Each row is followed by its class number. Each block has new classes, again numbered from 0 up, in any order.
[-26  29  10  -9 -13  11 -36 -27  28  19  11 -13  30  39  22   4  17   9
  10   2   4   0  -6  41 -17   7  -7  13  -9  25  -8 -10] -> 0
[  8  -2  10  12   0  -9   9 -16  -4   4 -10   2  -9   7   1  11   5  -7
  -1   2  12  -1  -1   1   5 -24  -2   9  -2   5   6 -11] -> 8
[  2  -6   0   2   3   8 -11   1   6  -7   0   6   3 -10 -11  -3   1   1
  10 -15   7  -1  12   9 -23   5  15   4  -1   6 -10   2] -> 4
[  3 -13   8  -5   9   4  -4   0  -3  -2 -13  14   5   4  -6   2   0   7
   3  -4   1   1  -5   3  -7   8   6  21  -2  -5  -1   6] -> 7
[ -4  -1 -26  12 -10 -10  13  10  -8  -2 -12   8 -13  -6  -9  20  27  28
   8 -18   7   4  32   0 -13   4   6   6   6  -3 -15  -1] -> 8
[ 11   6 -13   0   4  -5 -15   4   7  18  10  -8   1  13  14  15  29   0
   4   6 -18 -15   8  -1   1  14   2   4  -1   5 -16  -5] -> 6
[  3   8 -15  -3   0  -6   3  -4   6   3  16   0   6  17  -4 -14   8  -9
  -2 -13   6   2  -6  -1  -3  12  -7   5  -9  11  13  -1] -> 4
[ -7  -7  19 -15  33 -32   1  13  31  62 -35 -18   2  56   5 -19 -49  14
  15 -37   9 -21  40  18 -15  14  36 -36  17  25   6 -16] -> 1
[-10   0 -14 -12  14   1   9  27 -30  -9  28  23  -8   7   8 -52   6   3
  11  23  12  18 -30 -32  24  24   4 -21 -10  -6   6  22] -> 2
[ 13   0  -9   2   8   0   4   7  10  -3  -3  -1  -1   7  -1   9  -4 -11
   0   0  -6  -5  -9   1  -3  10   3   3  -3   0   7   9] -> 6
[  3  -7  -8 -10   2 -16   7  -1  10   8 -12   0   0  -4  -2  15 -12  24
 -10 -20  -4  -1  14  -9   2 -16  -1  16   7  -8 -14 -12] -> 1
[ 50 -25 -10  35 -19 -16   9 -30 -24  -4 -35  -8  30 -10 -27  -8  26 -32
 -21  19  -7 -28 -42   7  47 -18 -45  39 -44 -14  24  -5] -> 6
[  9  10 -31  -7   1 -40  28   9  22  37  17 -11   8  31  -4   6 -36  -7
 -35  -8  19   3 -17 -19  -6 -50  -7  19   7 -11  -2 -23] -> 4
[ -9 -15  -8  20  -9   5 -13 -14  18  -2  -2 -14  11   1   9   3 -14  11
  14 -23  16   5  -2 -10   7 -13   2  -8   5  -4  -1   0] -> 0
[  4   9 -24   3   7  -7 -17  18  18 -18  22  -7 -36  -2  30  -2   6 -15
  -5  -6   7   6  26 -37   3   4 -19 -20  24  33   3  -2] -> 8
[ -5  -2  -6   4  -7   3   3  13  -4  -5 -12   5   0   4  -4   8 -14   7
   6  -1   1   2  -2  15  -6   8  19 -10   3 -12   3  10] -> 5
[ -1  14  -2  -8   1 -23  12 -12  -2  34  23 -19   9  16   8 -29 -20  -1
 -31   9   9   3   7 -27   7 -23  -8  -7  12   5 -14 -26] -> 7
[  2 -13  52  17  17  12 -18 -39 -53  -7  17  16  -8 -14  20 -16  53  -9
  15  20   0  13 -33 -30  43 -22  -7 -19 -10  -7  15  -6] -> 2
[ -3   9 -29   3   5 -18   5   3  14  19 -21 -22  10  13  -5  11 -13  15
 -13 -27   0   0  17  -5  -9 -11 -17  -1  20  -9  -1  -8] -> 5
[ -6  -3 -12  14   0   3  -5 -11  -2   4   6   1  10   5  -9  -3   9  -8
   8  -7   3  -7 -11   8   2   4 -14  13   2  12   6   6] -> 3
[-17   5  14  14  29   2  -3   2 -35  -6  17  11 -19  26  19 -55  17  -4
  23  28  10   6  24  -1  -2  23   7 -41 -20  38   3  -1] -> 8
[-10   2 -12   6   4  -2   4   4  -6  13  -8  -4   5   7  -1   7  -8   5
  -4   0  -1  -7  -9  -1   2  -4  -7  11  14  -7  -3   6] -> 3
[  5   1 -20  10   0  -5  -7  -7  -1   9  16  -3  -9  -4   5  26   7  -2
  -5  -5   7  -3  -6 -22   1   0   8  -3   8   5 -11   1] -> 2
[  1  -4 -26   0 -11 -14  11   9   4  -9  14  17  -4  -4  -4  10   4  16
   1  -6  -2   5  17   0   7  -4 -11   9   6   1 -12  -6] -> 1
[  9   5 -32   7 -18 -15   6  12   8 -14   9  -2  -1  -4   1 -15  -3  -6
  -7  -6   4   4   5   6  10  -3 -23   6   9   2   3  -7] -> 3
[ -2 -21   2   7   6  -7  19   4  -3   2   0   8   5  -3  -8   4 -15  16
  -3 -10  -2   7  -3  -8   6  -8   1   0   2 -18  -2   2] -> 0
[  5  -8 -18  -1  22  -5  14  13  -3   6  -4   0   2   1 -10   8 -19   5
  -3   6  -9  -8  -8  -9   8 -11 -15  13   1  -6  -5   5] -> 6
[ -3   6  -3   7   1  -6  -4  -8  -6  12   5  -5  -1   4   6   5   3  -1
  -6   2   0  -2  -6  -2   9 -16  -8  10  10   5  -5  -8] -> 3
[ 15  -6 -25  23  39   5  72 -22   0 -32  37  40 -10  45 -41 -15 -37   3
  63   2   5  34   4  12   3  52  45  -7 -34   1   9  27] -> 5
[-10  17 -17 -11   9  -6  10  -6   0   5   7 -12  -1   0   0  24 -22  20
 -12 -11  -1  16   2 -19   2   2   8   1  11   1  -7  -1] -> 0
[ -4   6   4  -2   2  -7  -3   1   1   4   3  -1  -7   4   4  16  -8  -4
  -2  -1   4   6  11  -8  -5 -11  10  -7  15   9   1  -2] -> 8
[  7   1   0   0  -1   1  -4   7 -15 -17 -20   7   1   6  10   1  -3   1
  12   7   5   0  -5  22   2  12   8   2  -3 -19   5  -1] -> 7
[-13 -14   8   3 -11  11 -14 -13  22   0  15  -2  31  16   1 -45 -31 -33
   1  11  20 -12 -26   4  -1 -24 -23   3   6   0   8   7] -> 8
[ -1  -9  -3   4   0   1 -13   6  15   3  -2   7   4  -1  -4   2   6   4
  24  -4   7  -7   1   9   3   0   0   1  -2  14  -5   2] -> 1
[  3  21 -23  10  13 -11  -5   1   8   9   4 -23   1  15   8  -8 -11 -27
  -8   7  -1 -12   5   2 -12  22  -7  -8   1  35  11   0] -> 3
[ 15  -5 -23 -10  17   4 -12  27  49  -1  11   5  -4  -3 -22  14 -26   6
  14 -36  17  17  -8 -27 -16  -7  17  14  25 -10 -21  17] -> 4
[ 18  -9  -4   4   5   9  -4  12  14 -13   9  13   0  -2 -12   0  11 -11
  15   0  -7  -2  -9  10  -6  24  10   4 -12   5   0  16] -> 6
[ -2  -3  -7  -3 -21   3   6   9  11  -1  -8  10   6   2  -8  17  -9   1
   5   0   7   2 -18  18 -10  -4  24  14  -4 -10   7  10] -> 5
[  3   8  -8  11   6 -12   6 -14  -2   7   2  -6  -1   9   3   8   4   8
  14 -11   9  15  20 -20   6 -18   6 -11  22 -13  -9 -10] -> 8
[ -5  -6   2   0  -9  -1  -9   4  -5   9   3   1  16   3  -1  -7   8  -5
  -7   6  -2  -3 -13   4   3 -14  -9   2  -2   3   9   3] -> 6
[ 32  29 -69 -15  -6 -32  17  41  29 -16 -43 -36 -21  -1  35  24 -33 -17
 -30 -14   6 -10 -30 -17  23  -7 -37  26  20 -35  30  -7] -> 3
[-16  -8 -51  -7 -13 -34   9  46  10   7 -39  -7  -5  13  -1  62 -43  22
 -17 -36   3 -15  25  35 -22 -21 -19  19  19   1  25 -10] -> 4
[  2   4 -42   0 -12  10  -2  10  32  -9  32 -16   4  -9  -3  17 -29   2
  23  17 -14   2  -2 -20  40   5 -24   8   9  11  -7  12] -> 5
[  2   3 -37  15   2  -1   7  -3   0   8 -13 -19   0   8  15  72  -9  20
   8   8 -15  -9  -6 -25  22 -14  -8  29   4 -28  -4   3] -> 4
[-23   0  24  -6  -7   5  -9  -1 -11  11  -3  11  -1  19  10  -8  12  -2
  10  -4  15   2  -5  13 -11   0  22 -14   5   5  15   5] -> 8
[  0 -11   4  15 -14   7  18 -13  -5 -25  -7  10  -6   3  -4  -5 -37  16
  29  -4   1  13  32  27   6  16  39  -2  -7   8   1   4] -> 3
[  8  21   9 -20  24   9  -6  11  10 -21 -13  24   4   7   5  34  21  16
  21  11 -13  29 -31   3   4   2  -3  28  -3 -31   4  16] -> 1
[ -3  -2  -8  19  15  -5  12 -22   2   7  -9  -8  20  12 -10 -11  -9   0
  10  -3   8  -1  15  -7  -9 -18 -16   1   8  -9  -5  -4] -> 8
[ -4   3 -15   1  -7   0   6   4  -4  -3   0  -1  -4   7  -2  -4  -6  11
   3  -2  -3   0  10  11   0  19  13  -7  -8   3  -5   2] -> 5
[  2   8 -24  10  -4   1   9 -11   0 -12  23   1   2  -9  -9 -15   1  -3
   6  -2   3  10   5  -9   3   6  -3   8   5   8 -10   2] -> 3
[  5  -3 -12  -4   0  -8 -13   5   9  -2   0  -1   9   3  -2  11 -17  -8
  -8   3  -1  -7 -11  13   3  -3 -20  11  -3  14   8   0] -> 2
[ -7  16  -6   1  13  -2  37 -10  33  23  18  -2  25  43 -15 -18 -42  -7
  -7  -8   7  22  -7 -16 -36  10  31 -14  12 -19   1  18] -> 5
[ -6   0 -12  -7  -1   2  -1   9   7  -5  -4 -11  -6   0   2  12 -16   5
   4  -6  -3  -4  -2  -4  19   5 -17   3   1   5  11   7] -> 8
[-17 -27  11  10   8   8  14  -7 -20  21  -5  14  15   2 -41   0 -20   1
   3  -2  -2 -16  -3  14 -17  13  29  -5  -8  14   0  18] -> 5
[-16  -7 -11  -4   1  -6  -9   3 -15   2  -6 -11  -7   9   5  12 -35   2
 -11  -6  11  -4 -13 -15  16 -14   3  -1   0   9  12   5] -> 8
[  9  -7  -4  16  -5  -4 -10 -15  10  -6  -2  -8   2  -9   9 -11  16  -2
 -14 -25   8   4   6 -17  -8  -2 -17  -6   2   0   2  -4] -> 2
[  3  -9  -2   3  21  -5   3  -6 -24  -7 -27  -1  -4 -16  -2  15 -13   9
  -6   3  -4  -8   2  -2   2  -9 -11   9  -4  -1   2  -3] -> 2
[  3  -3 -16   0  -8  -7  -3  15  21   2   9  -1   2   4  -4  -4 -13  -1
 -13  -8   4   1  19  -1 -15  12  -7   2  10  16  -5   1] -> 7
[  8  12 -43 -32   0  -2   0   9  28 -25  -5   2  13  14  -1 -42 -11   1
   9 -13  14  -7 -20  35  -9  37 -20  36 -34   7   6   4] -> 2
[ -8   1  -4  -7  27  12  12  38  -5  25 -18  15  15  -9   4   2  -1  28
  12  42 -19  -5  38 -33 -46  25  39   3  39 -39 -57  21] -> 7
[ 12 -19   1   9  -5  -8  25  -3  -7 -20  -9   7  -1  -7  -5 -32 -13 -16
 -14  -7   6  -5   4   7  -9   1  -7   4 -24   7  29  -6] -> 4

Next block: new classes, numbered from 0 again.
[ 33 -10 -16  -4 -23   1  27  -7  38   7  16  21  -4  -5   1  24 -21   4
  -1  -5 -42  54  16   1 -21  15 -15 -19  23  14 -48 -11] -> 6
[ 21  11 -27   9 -18  12  28 -32  35   5   3  31  -3   3  -3  32 -15  -2
  31  20  -7  52   8   9 -26   5  -4 -23  17  -3 -28 -13] -> 4
[ -1 -19 -40  11  29 -15 -26   6 -13  24  28  -4  -3  21 -19  23  14  -8
  24 -32  -9  17 -15 -21  28 -11 -27  -4   8  13 -18   9] -> 4
[ 28 -49  -2  21   0  -7  23  20 -23   8 -35  41  25  19  27 -28  42  -6
 -15  19   9 -29   1  28 -10  16 -23   5 -21  -6   5   8] -> 5
[-28  14 -38   1  27 -32   8   2  10 -16  -3   3  -2   0  -7 -19  52  23
  32  29 -27 -10  -8 -36  24 -16  -6 -16   0 -10  33  -6] -> 7
[ 18 -12 -22 -32  -7  13   8  48  29 -14  26 -11 -14  12  -9   7 -31  -3
 -38 -30 -56 114 -13   4  42  33  11  22  45   4 -63  -1] -> 5
[ 22 -33  -6  30   3   1  10  14 -35  24 -43  34  18  19  23  -9  48 -13
   8  10   6 -24 -11  12  -6  10 -23   8 -17 -13  20   5] -> 7
[ 12 -15 -16  58   2  36 -10 -12 -12  13 -40 -13   7  28   5 -36  14  -4
  -4  -7 -16 -38  29   1  66  -9   4  41  19 -22 -63  22] -> 1
[-19   7   9  21   4 -20   5  -5   7 -12  15  -7   7  -7  -8 -21  43  14
  13  35 -21 -15 -14 -19  13 -18 -15 -22  24  -5  21 -22] -> 6
[ 22 -26 -14  36   9   3  19  15 -39   6 -56  42  14  32  14 -15  51 -13
  -2  19  15 -40  -4  10  -7  11 -19  13 -21 -11  19  11] -> 4
[ -7 -25 -39  11  24 -12 -27  12 -11  31  34 -18 -10  29 -17  19  16  -3
  18 -29  -4  39  -8 -15  43 -29 -12  -6  13  10 -25   5] -> 5
[ 26 -56  18  56   3  47  -1  -8 -19  -3 -35   8  16  42   3 -42  28 -12
 -12 -10   1 -36   3 -15  22  18  22  25  26 -33 -48  28] -> 9
[  8 -24 -60  15  23 -13 -34  -4 -14  29  24  -9  -3  25 -19  12  24  -3
  28 -26 -19  15   0 -42  50 -15 -19   4  -1   3 -22   9] -> 2
[ 37 -33 -18   6 -17  -6  55 -28  52  22   4  51  23  -4  -3  28 -17   3
  32   6 -37  65  -7  17 -23  24 -23 -37  10   3 -49 -13] -> 0
[ -5 -12 -42  15  24  -1 -24  16 -17  19  29  -9 -19  43 -30   8  25 -16
   5 -25   0  39  -6 -30  42 -28  -3   6 -17  14 -26   3] -> 4
[ 21 -49  -8  53   2  28  -7 -14 -29   4 -42   4   6  43  10 -32  29  -7
  -4  -6  -6 -34  36  -8  43 -12  19  21  14 -28 -53  45] -> 3
[ 34 -23   5  45  -2  19  33  10 -30  24 -56  25  10  32  27 -19  25  12
 -17  27  -8 -60 -12  20 -19  15  -8  11  -6 -19   9  -4] -> 7
[  8 -62  -4  53  10   7   4 -11  -8   7 -40  17  -2  37  15 -46  33 -20
 -17   9   4 -28   3   0  48  -5  16  16   5 -43 -60  38] -> 5
[  6  12 -30  -4 -12  -2  17 -18  19  17  36  16   6 -11  -4  45 -18  11
  18 -31   0  49 -26  -2 -27   7 -21 -12  35  16 -17 -26] -> 6
[ 12 -26   0  33   7   2  22  -8  -6  14 -39  34  15  18  28 -10  39   1
  13  30  -4 -26 -27  -4 -23  17 -16  -5  11 -34  17 -13] -> 7
[ 26 -37   0  30  14   3   7  20 -33  14 -58  44  11  39  12 -13  43 -14
 -12  14   6 -37  -1   8 -11  14 -16   7 -14 -11  19  10] -> 8
[ 16 -36 -15  55  -6  17  -2 -29 -13  -5 -32  13  19  30   6 -44  43  -9
  -5  21  13 -39  10  -6  44   1  15  23  13 -36 -48  29] -> 6
[-19  10  -8   8  12 -17   0  -1   6 -23  14  -2   9  -6   4 -17  38  22
  18  28 -17  -4 -11 -22  22 -12 -11 -13  21 -18  21  -6] -> 1
[  1 -41 -41  13  11  -6 -41  -2 -37  30  31 -22  12 -18  -8   7  41 -19
   2   2  12  19  -7  -5  28  -4 -25   2  31  -1   0   7] -> 8
[ -6 -14  32  22 -29  26  46   5  23   6  -3  25  11  14  13 -17  -8  -9
  -5  -9  25  32   7  36 -11 -27   0  -5 -30  15 -32 -31] -> 9
[  4 -15  -5  -5 -35  17  30 -13  22  13  12  10  17 -12   8  -7 -32   4
 -34 -11  26  20  46  71 -13  -1  -7  12  -4  35 -62 -16] -> 0
[ 17 -36  -7  22  13  -3  -4  10 -23  17 -53  36  12  40  14 -12  52 -13
   7  18  -2 -23  18   5  -6   8 -19   9 -18 -12  14  11] -> 9
[ 23  -7 -37   3  -8   1  16 -23  27   9   8  23  -1   1  -6  20 -10  11
  14  -4 -29  38  15 -10 -16  14 -12 -18  31  -1 -33  -7] -> 8
[ 35 -10 -15 -11  -9   4  20  -7  32  12  -1  23 -12  -4  -4  33 -35   5
   4 -17 -69  41  12 -21 -29  18  -6 -24  55  -1 -37  -2] -> 5
[ 23  22 -21   1 -28  -6  31 -36  37  19   3  20  -9  -6  -1  26 -37  24
  34   7 -26  37  -8   6 -20   9 -14 -24  19  -3 -33 -15] -> 7
[ -3 -28 -31  20  30  -1 -26   8 -11  39  22 -23  -6  25 -15  27  12  -2
  14 -22  -9  25  -9 -19  39 -31 -15  -7   6  10 -29   8] -> 1
[ 29 -30 -19  41  19   8 -13  22 -18  39  26 -10 -15  36 -33   6   0 -19
  20 -39 -71  23 -19 -60  45 -30 -21 -10   8   8 -35   1] -> 4
[-24  28   3   4   5 -21  -4 -12  12 -38  30 -12 -18  12  -3 -15  36  32
  29  22  -5  10   2 -15  24 -12   5 -17   7 -16  11   0] -> 3
[ 11 -33   3  58   1  20   2 -24 -15   3 -58  22  14  43  13 -30  18  -9
  -1   8  21 -36  -3  10  51  -8  21  22   9 -47 -54  47] -> 1
[ -8   2 -16  14  18  -5   2   5  19 -10   7   4   0  -5  12  -5  42  -4
  37  20 -33  -4   7 -43  13 -19 -22 -20   7 -15  25 -29] -> 8
[ -7  -6  34  21 -27  19  42 -33  31   7  20  33  23  -3  -2  -1 -12   3
  -8   5  26  -3   3  38 -27 -24  12 -32   1  15 -33 -27] -> 2
[ 31 -14 -31  -9 -18  -3  29 -14  22  13   4  35  12  -8   5  18  -8   9
   9 -10 -32  35  17   1 -29  20 -19 -16  25   6 -32 -12] -> 5
[ 25 -36  -7  43 -23  46  -9   5 -54  22 -46 -11   7 -14  -1 -37  33 -34
 -34  23 -14 -47  29   0  41 -21  14  25  45 -12 -29  24] -> 7
[ 30 -46 -11  25  18   5  -6  18 -26   5 -48  35  17  37  20 -14  55 -19
 -11  14  -3 -49  21 -10  -8  11 -14  12 -14  -4   9  20] -> 6
[ -8 -24  20  15 -22  14  38  -2  22   0   4  20  19  11   9  -4   1  -5
 -19 -20  44  44  15  40 -26  -7   8  -4 -29  21 -39 -18] -> 6
[ 19 -40  -5  52   0  14   5  -5 -23  -8 -32  17  -5  30  -2 -47  36 -22
 -20  26  12 -32   3  10  44   1  13  17  -6 -25 -44  43] -> 4
[  7 -29  10  11 -30  30  49  10  22  24  -6   9  17   3   1   8 -50   2
 -17 -27   7  52  35  61 -25 -19  -8  -5   3  46 -48 -25] -> 0
[ 15 -39  -5  47   5  25  -9  -6 -32  14 -49   6  10  24  -3 -26  19 -14
 -20   2   8 -50  19  11  47 -17  12  21  17 -12 -47  49] -> 1
[ 21 -50 -20  30  -8 -10   0  11 -49   8 -46  43   6  42  23 -15  81 -22
 -14  28  34  -8  18   7  17  -2 -11  10 -28 -26   2  18] -> 2
[ 29 -21   6  11 -19   2  31  -9  32  18  22  33  14 -11  17  31 -21  -5
  16 -22 -45  33 -21 -14 -25   5 -33 -28  42   0 -36 -26] -> 6
[ 28  -5 -20   2 -20  -5  29 -21  40   3   9  38   8   0  16  20 -10   2
  18   3 -27  43  -4  -5 -20  18 -17 -14  15 -10 -33 -14] -> 6
[-13 -20 -34  16  23   3 -24  19 -30  32  36 -32   0  17 -27  20  27 -10
   8 -27  -6  17 -15 -34  41 -39 -22  -3  19  21 -19 -18] -> 4
[  8 -27   1  29  -7 -13  -4   5 -39   7 -57  48  22  38  22 -27  72 -17
  -1  39  16   1 -12  18   6  16 -16  16  20 -45  25   1] -> 5
[-20  -4  -4  10   5 -20  16   8   5 -24  17  -1   8  -9   9 -16  35  22
  20  24 -11   2   1   0  13 -16 -18 -20  25  -6  28 -13] -> 0
[ 17 -36 -31  13  19 -11 -17  17 -23  27  -2  -7   1  41  -2  13  13   9
  19 -36 -25  14  32  -2  33 -18 -19   1 -20  19 -27  29] -> 3
[ 37   2 -24   6 -26   6  39 -27  43   0   5  35  11  -2  12  10  -1   7
  12  14 -29  25   9  -5 -19  25 -13  -9   3  -7 -44 -23] -> 6
[ -9 -11  18  32 -33  15  46 -20  25   3   1  16   6 -11   0 -16 -10  -6
  -3   5  45  35   9  63   1 -17   8 -10 -28  17 -39  -9] -> 2
[ 18 -44 -14  42   2  19 -11 -14 -16  -2 -36   6   4  27   9 -31  13  -7
 -10 -12  -4 -48  31 -13  38   0  10  22  20 -22 -49  39] -> 2
[ 27   6 -35   8 -19   5  26  -5   8  10  -4  17  -3  -8 -23   2  -4  -4
   8   3 -43  39  -2 -20   0  12 -21  -1  18   8 -28 -17] -> 4
[-25  22  -9  10   7 -41  13  -8  13 -29  28   3   7  -8  10 -13  43  35
  24  43  -2 -15 -34  -2  17  -9 -20 -23  23 -16  33 -14] -> 6
[ 11 -37  -7  29  13   6   9  30 -45   7 -54  47  28  48  14 -14  60 -14
 -15  18  12 -22  -3  11 -15   8 -24  13   7  -6  27  -6] -> 4
[ 38 -42  -5  26   6  10   4  19 -23   3 -28  48  16  30  23 -17  46 -25
  -3   9   4 -33   3   3   6  14 -17  10 -30  -7   7  15] -> 2
[  1 -18  19   6 -26  19  45  -8  27   9 -14  30  25   4  -4 -15 -11  -4
 -10 -14  31  27  20  46 -25  -5   9  -9 -40  32 -46 -14] -> 7
[ 23  -3 -17   4  -8  -8  19 -18  25  19  11  26   0 -12 -14  23 -19  -8
   8   7 -52  42 -15   4  -5  16 -13 -20  32  -3 -34   1] -> 4
[ 10 -15  -9  31   3  -7  20  -5 -26   5 -54  52  24  50  24 -28  60   8
  -7  48  31 -47  -8  41   6  11   1  18 -28 -32  16  12] -> 9
[  5 -36 -35  17  22 -19 -24  22  -4  32  36 -18   2  30  -1  21   5   4
  24 -43 -26  25  10 -18  37 -34 -36  -9   4  26 -30   4] -> 6
[ 27 -50 -10  52   0  25 -10   0 -24  -3 -36  11   5  38   3 -40  24 -19
  -7 -11 -17 -44  36 -19  43  -8 -10  19  31 -12 -65  33] -> 4
[  6 -23 -31  19  16 -10 -27  12 -20  44  32 -28 -16  33 -29  15  20  -4
  15 -17 -31  46   6  -6  60 -34 -13  -6 -14  20 -36  12] -> 3
[ 21  17 -21   1 -33   2  50 -29  41  -7  18  42   9   1  11  -1  -5  22
  21  23 -19  39 -13   3 -12  12  -5 -13   3 -18 -25 -29] -> 9
[ 16 -36 -14  44  -5  28 -15 -19 -21   4 -38   4  16  30   3 -38  36  -8
  -2 -11  -2 -32  34  -7  43   6  14  28  27 -26 -60  31] -> 7
[  0 -27 -42  16  35 -11 -47  14 -25  36  41 -17 -17  26 -11  23  18 -14
  17 -35  -7  10  -6 -27  44 -33 -21  -5   4  10  -9  15] -> 8
[ 23 -65 -15  54   3  22  -8  -6 -38  14 -37  -3  -6  17   6 -39  31 -21
 -30  -5   0 -50  17 -26  40  -6   6  20  16 -31 -52  36] -> 8
